C: [-80  -2 -12 -27 -37 -81 -39   0  26  -1  32  28]
E: [-12  -2 -12 -12 -37  18 -39   0  26  -1  32  28]
F: [-41 -41 -37 -20 -41  18 -31  45  12  31   5  27]
gone C: [-81 -37 -12  28   0 -80  32  26  -1  -2 -27] | [-39]
dup E:  | [-12]
dup F:  | [-41]
gone C: [-39  -1 -27 -80  -2  32 -37  26 -12  28   0] | [-81]

Q: [ 71  43  30 -29 -87 -28  66 -41 -38]
N: [-41 -58 -47  35  28  44 -45  15  45]
G: [ 89  50  89 -40 -90 -38  71 -34 -49]
L: [-90 -49 -38  50  71 -40  89 -33  46]
Z: [ 72  37  21  66 -71 -20  66 -48  66]
P: [-47 -65 -54 -54  38  44 -50  27  60]
V: [ 69  21 -15 -28  -9  33 -72  61 -48]
S: [ 70  33  21  -9 -72 -15  61 -48 -28]
perm: [-40 -34  89 -49 -38  71  89  50 -90] | G
dup Z:  | [66]
dup G:  | [89]
gone N: [-41  35 -47  45 -45  15 -58  28] | [44]
perm: [-28  70  33  21  -9 -72 -15  61 -48] | S
dup P:  | [-54]

J: [-80 -80 -16 -80]
K: [-16  -2 -81  31]
D: [-6 -6 -6 -7]
perm: [-81 -16  -2  31] | K
dup J:  | [-80]
perm: [-6 -6 -7 -6] | D
dup D:  | [-6]
which: [-16  -2 -81  31] | K
perm: [-7 -6 -6 -6] | D

X: [ 82 -15  22 -24  -8 -42  -3  35]
B: [ 48  47  48  36  72  48  25 -26]
W: [-97  52  46 -13 -42 -19  -2 -77]
Y: [ -3 -24 -15  35  82 -42  -8  21]
U: [-26  72  48  25  36  48  48  48]
perm: [ 35  -3 -42  -8 -24  22 -15  82] | X
perm: [-26  25  36  48  48  48  48  72] | U
dup B:  | [48]
dup U:  | [48]
perm: [ 48  48 -26  72  48  25  36  48] | U

R: [ 35 -17  12  47   5  11  11  62  -8  13   7  14 -16 -19  16   9 -42 -16
  29   1  22  -8  69  45 -42  22  75  21  89   7  -6 -30  38 -64]
T: [-30  44 -24  86 -17  12  31   3  -6 -11 -16  -9  19  -7 -25 -13 -84 -12
  25   8  10  24 -70  61 -69 -53  58  13  31  14  25 -34   6 -60]
A: [ -6  23   0  50  -4  40   3  93 -47 -17  29 -10   7  17 -13  38 -41 -14
  43  36  -4  -7  45  36 -71 -15  38  64  65  -7   7  -3  50 -32]
gone R: [ -8 -64 -17 -42 -16  47  38  62  11  69  75  14  -8 -19  22  13  45   7
   1  21 -30   9   7  35  22  29   5  -6 -16  89  12  11 -42] | [16]
which: [ -6  23   0  50  -4  40   3  93 -47 -17  29 -10   7  17 -13  38 -41 -14
  43  36  -4  -7  45  36 -71 -15  38  64  65  -7   7  -3  50 -32] | A
gone R: [ 13   1  21  -8  75  89 -16 -16  62  -8   9  12  38 -17  11  22  69  16
  35 -42 -64  14   5 -19 -42  29  45 -30  11  22   7  47   7] | [-6]
gone T: [-84  -7  12 -17  86 -13 -69  25  31 -24  24   3  13 -34  -9 -70 -11  25
   8 -60  19  58 -53 -25 -12  61  -6  10  31  44 -30   6 -16] | [14]
which: [ 35 -17  12  47   5  11  11  62  -8  13   7  14 -16 -19  16   9 -42 -16
  29   1  22  -8  69  45 -42  22  75  21  89   7  -6 -30  38 -64] | R
gone T: [ 13 -53   3  86  31 -12 -24 -60  24  -7  14  58  -9 -34  19  10 -25 -13
  12  31  25 -70  44 -84   6 -17  61 -16 -30 -11  -6  25   8] | [-69]

fovap: [ -6 -17  14  -1 -22  13   3]
nuva: [ -8   7 -21  13  13 -16  15]
roza: [  3  11 -91   9  75 -62   0]
libi: [  9 -32  21 -14 -20  19   0]
nivid: [ 21 -14   8 -20 -32   9  19]
govof: [ 21  21  22 -19 -20  21  -5]
fif: [-13  12 -10  15   4  -8  19]
Nup: [ -5 -13  15  -1 -19  13   6]
gan: [-14   6  11  15 -15   6  21]
sena: [ 32 -75  29 -42 -25  29 -19]
bupuf: [-12  13 -51  13  34 -35   4]
Regu: [  2 -24  18  -9 -20  18   0]
dup govof:  | [21]
perm: [-15 -14   6   6  11  15  21] | gan
perm: [  0   9 -32  21 -14 -20  19] | libi
gone nivid: [-14   8 -32  19 -20  21] | [9]

Pavi: [-20   3  23  36  53  23 -16  13  -3  30   0 -13   0 -47 -27  13  30  30]
Venil: [-32   0 -38 -16  -7   0  -2  -4  16  -5  22   9  12   7   0  -4 -34  -5]
Getik: [-30   3 -14   0  -5 -25   2   5   0   6  11  -3   3   3   0   5  -9   6]
Segur: [ 19  -9 -57   0 -58 -36 -34 -25   3   2   0   0  15  55  31 -25 -35 -49]
toko: [ 19  -9 -57   0 -58 -36 -34 -25   3 -49   0   0  15  55  31 -25 -65 -49]
daf: [  0  -3 -51 -50 -83 -60  29 -14  21 -39  26  19   5  72  60 -14 -57 -39]
nozo: [-26   5  10  26  18  -4   8  12   0  21   0 -12  -3 -18   1  12  17  21]
mov: [  5   0  28  -6  -6  -1 -16   6  -4 -16 -16  -3  -1  23  -4  -6  10   0]
tano: [ 19   1  51  39  72  65   3   9 -27  30 -28 -14  -6 -61 -61   9   0  30]
fak: [ 23  -1  -1 -16   0  -4   6  -6  -3 -16   0   5  -4  28  11  -6  -6 -16]
vipi: [-24   1 -34 -18 -45 -48  48  -2  23 -13  20   6   3  38  45  -2 -32 -13]
gone Segur: [-35   0 -49 -25  19   0   0 -34 -25   2  -9 -58 -57  55  31  15 -36] | [3]
perm: [-16  -6  -6  11  28  -4   5   0 -16  -3  -6   6  -4   0 -16  -1  -1  23] | fak

Ledit: [ 87 -34  -3 -40 -48 -54  -2  -6 -48 -44   3 -10  94 -47 -25]
pizu: [-79  18  -2  39  23  32 -11 -92  27  18  -4  -6  18  18 -10]
vomo: [ 66 -46   2 -45 -56 -52  -7  -5 -57 -51  -7  -5  69 -62  -8]
dup pizu:  | [18]
dup Ledit:  | [-48]

deguf: [  4  15   7 -32 -24  -9 -13  22 -10 -17  -8  10   3   8 -10  14 -21  -9
  10   2 -10 -12 -32 -42 -14  17  -9 -11  23 -23 -12   9   0  -6   5 -15
   0  15 -10  -5  20  -6  -3 -11   1 -16 -24   0  23 -14  21  13  -1   1
 -38   4  32   4 -17  -6 -29 -20]
met: [13 12 12  9 11 11 11 13 11 11  8  9 11 12 11 13 12 12  9 12 12 11 12 10
 14 10 12 13 13 11 11 13 11 11 13 12 11 10 13 14 13 11 11 11 12 11 11 12
 12 11 12 13 10 12 10 12 11 10 12 10 11 12]
mirek: [ 14   2  -9 -39   0 -11 -10  14 -11 -18 -50 -45  -5   5 -18  23  -2   3
 -39  -5   1 -15  19 -32  41 -28   7  12  29 -16 -11  27 -10   4  29   7
 -19 -28  20  30  18 -11 -15  -5   7  -9 -11   1   7  -5  14  27 -15  19
 -27   3 -11 -24 -12 -24 -13  11]
lamuz: [14 13 12  9 12 11 12 14 11 11  8  9 12 13 11 14 12 12  9 12 13 11 14 10
 16 10 13 14 15 11 12 15 12 12 15 13 11 10 14 15 14 11 13 12 13 12 11 13
 13 12 14 15 11 14 10 13 12 11 12 10 12 13]
zabid: [ 14 -24 -32 -32   1  -6  -3 -14 -10   4 -11  15  21   7 -24  10   2 -16
 -38 -14   0  -9 -12 -21  -9 -17   3   8  -8  10 -17  22 -12  -6 -15  15
 -42   0 -11 -29  -1 -13  17   4  20  -6 -20  -9  23   4   1  23   9  32
  -5 -10   4  13 -10 -23 -10   0]
ruba: [ 10   0 -10 -32   0 -11  -9   9 -11 -16 -42 -38  -5   3 -17  17  -3   1
 -33  -6   0 -14  15 -29  32 -24   4   8  22 -15  -8  21 -10   2  23   5
 -17 -24  14 -30  13 -10 -14  -6   4  -9  -9  -1   4  -6  10  20 -13  15
 -23   1 -10 -21 -12 -20 -12   7]
gone ruba: [-16   0 -38 -10  -3   4 -10   4 -14  17 -13   1  21  -9  -6  -6 -32 -10
   1 -24  23   9   7 -30  32 -33  -1 -10  -8  10   0 -21  22  13  -9 -12
 -11 -17   0  -6  10 -24   2  14 -14 -29 -15   5 -17 -11  -9 -20  15 -23
  15  20   3 -12  -5 -42   4] | [8]
which: [ 10   0 -10 -32   0 -11  -9   9 -11 -16 -42 -38  -5   3 -17  17  -3   1
 -33  -6   0 -14  15 -29  32 -24   4   8  22 -15  -8  21 -10   2  23   5
 -17 -24  14 -30  13 -10 -14  -6   4  -9  -9  -1   4  -6  10  20 -13  15
 -23   1 -10 -21 -12 -20 -12   7] | ruba
perm: [-38  -5   3 -17  17  -3   1 -33  -6   0 -14  15 -29  32 -24   4   8  22
 -15  -8  21 -10   2  23   5 -17 -24  14 -30  13 -10 -14  -6   4  -9  -9
  -1   4  -6  10  20 -13  15 -23   1 -10 -21 -12 -20 -12   7  10   0 -10
 -32   0 -11  -9   9 -11 -16 -42] | ruba
perm: [-20 -29  -6 -17   4  32   4 -38   1  -1  13  21 -14  23   0 -24 -16   1
 -11  -3  -6  20  -5 -10  15   0 -15   5  -6   0   9 -12 -23  23 -11  -9
  17 -14 -42 -32 -12 -10   2  10  -9 -21  14 -10   8   3  10  -8 -17 -10
  22 -13  -9 -24 -32   7  15   4] | deguf
gone ruba: [ -3 -20 -21  22  15 -11   1   2 -30 -12 -23  -9 -38   0 -17 -15  13  20
  10  17  10 -14 -10   0 -24 -11  23  14 -13   3 -16  -6 -10  -6  -9  -1
   4  21   7 -42   0 -32  32 -33   4  -5 -17  -6  15  -8 -10 -24   5   4
  -9   1   8 -14 -12   9 -10] | [-29]

zoma: [-21 -17 -16  11  13]
segiz: [ -3 -20 -18  13  -1]
tad: [ 17 -14 -12  12 -21]
dup: [-13 -13 -13 -13  11]
Pefel: [ 40  -7  40  11 -46]
Nos: [-13 -20 -18  10 -91]
Dukiv: [ -7 -47  11  40  40]
dup dup:  | [-13]
dup Pefel:  | [40]
perm: [ -7  11  40  40 -46] | Pefel

Vozaf: [18 13 19 16 24 18 21 17 22 17 16 21 18 16 19 21 17 16 24 16 21 15 21 20
 18 13 18 17 18 21 17 16 11 13 18 20 16 21 18 19 14 18]
zuso: [-17  44 -75 -27  36 -14 -63  -3 -15 -64 -26 -34 -84  -3  16  34  38 -17
  10   4  32  -2  41  64  -6  45 -11   2 -45 -30 -25   7  15 -11 -25 -14
  37 -64 -18  11  62 -28]
zet: [  4 -62  -1 -25  65 -15  37 -14  46 -25 -30  37  -6 -27  15  36 -16 -34
  63 -18  38 -44  33  12  -9 -64   6 -14 -10  32 -14 -26 -84 -75  -2  17
 -26  45   3  10 -63  -2]
Nor: [  4 -63  -2 -25  64 -17  37 -14  44 -25 -30  41  -7 -28  15  36 -17 -34
  62 -18  38 -45  32  11 -11 -64   7 -14 -11  31 -15 -26 -84 -75  -3  16
 -27  45   2  10 -64  -3]
Gir: [18 18 19 18 19 19 19 18 19 19 18 19 19 19 19 19 19 18 19 19 19 18 19 19
 19 18 18 19 18 19 19 19 18 18 19 19 19 19 19 19 19 19]
puzi: [20 15 20 18 25 19 23 19 24 18 17 23 20 18 21 23 19 17 25 18 23 16 22 21
 19 15 20 19 19 23 19 18 13 14 20 21 18 23 20 21 15 20]
rino: [  4 -62  -2 -25  63 -16  36 -14  44 -25 -29  40  -7 -27  15  35 -16 -34
  61 -18  36 -44  31  11 -10 -63   6 -14 -11  30 -15 -26 -82 -73  -3  16
 -26  43   2  10 -62  -3]
Rab: [  4 -63  -2 -25  64 -17  37 -14  44 -25 -30  41  -5 -28  15  36 -17 -34
  62 -18  38 -45  32  11 -11 -64   7 -14 -11  34 -15 -26 -84 -75  -3  16
 -27  45   2  10 -64  -3]
bib: [17 18 17 18 17 17 17 18 17 17 17 18 18 18 19 17 18 18 17 18 17 17 17 17
 18 18 17 18 17 17 18 17 18 18 17 17 18 18 18 17 18 18]
kug: [19 14 19 17 24 18 22 18 23 17 17 22 19 17 20 21 18 17 23 17 21 16 21 20
 19 14 19 18 18 21 18 17 13 14 19 20 17 22 19 20 15 19]
gone Nor: [ -2   2  32   7 -18 -84 -45 -27  64 -25 -25 -75  31  -3 -14 -63 -15  37
 -64  38  -3 -28 -14  16 -64  36 -11  -7 -11 -17  44   4  15  45  41 -26
  62  11 -34  10 -17] | [-30]
perm: [-84 -75 -64 -64 -63 -45 -34 -30 -28 -27 -26 -25 -25 -18 -17 -17 -15 -14
 -14 -11 -11  -5  -3  -3  -2   2   4   7  10  11  15  16  32  34  36  37
  38  41  44  45  62  64] | Rab
which: [20 15 20 18 25 19 23 19 24 18 17 23 20 18 21 23 19 17 25 18 23 16 22 21
 19 15 20 19 19 23 19 18 13 14 20 21 18 23 20 21 15 20] | puzi
gone rino: [ 36  63  43 -15 -26 -10 -62  61  44  36 -63 -62 -73  30 -25 -18  11  -3
 -16  -7 -14  15   6  16 -11 -16  -2 -34 -14  10  31 -29  40 -82   4 -44
   2 -25  35  -3 -26] | [-27]
perm: [-84 -75 -64 -64 -63 -45 -34 -30 -28 -27 -26 -25 -25 -18 -17 -17 -15 -14
 -14 -11 -11  -7  -3  -3  -2   2   4   7  10  11  15  16  31  32  36  37
  38  41  44  45  62  64] | Nor

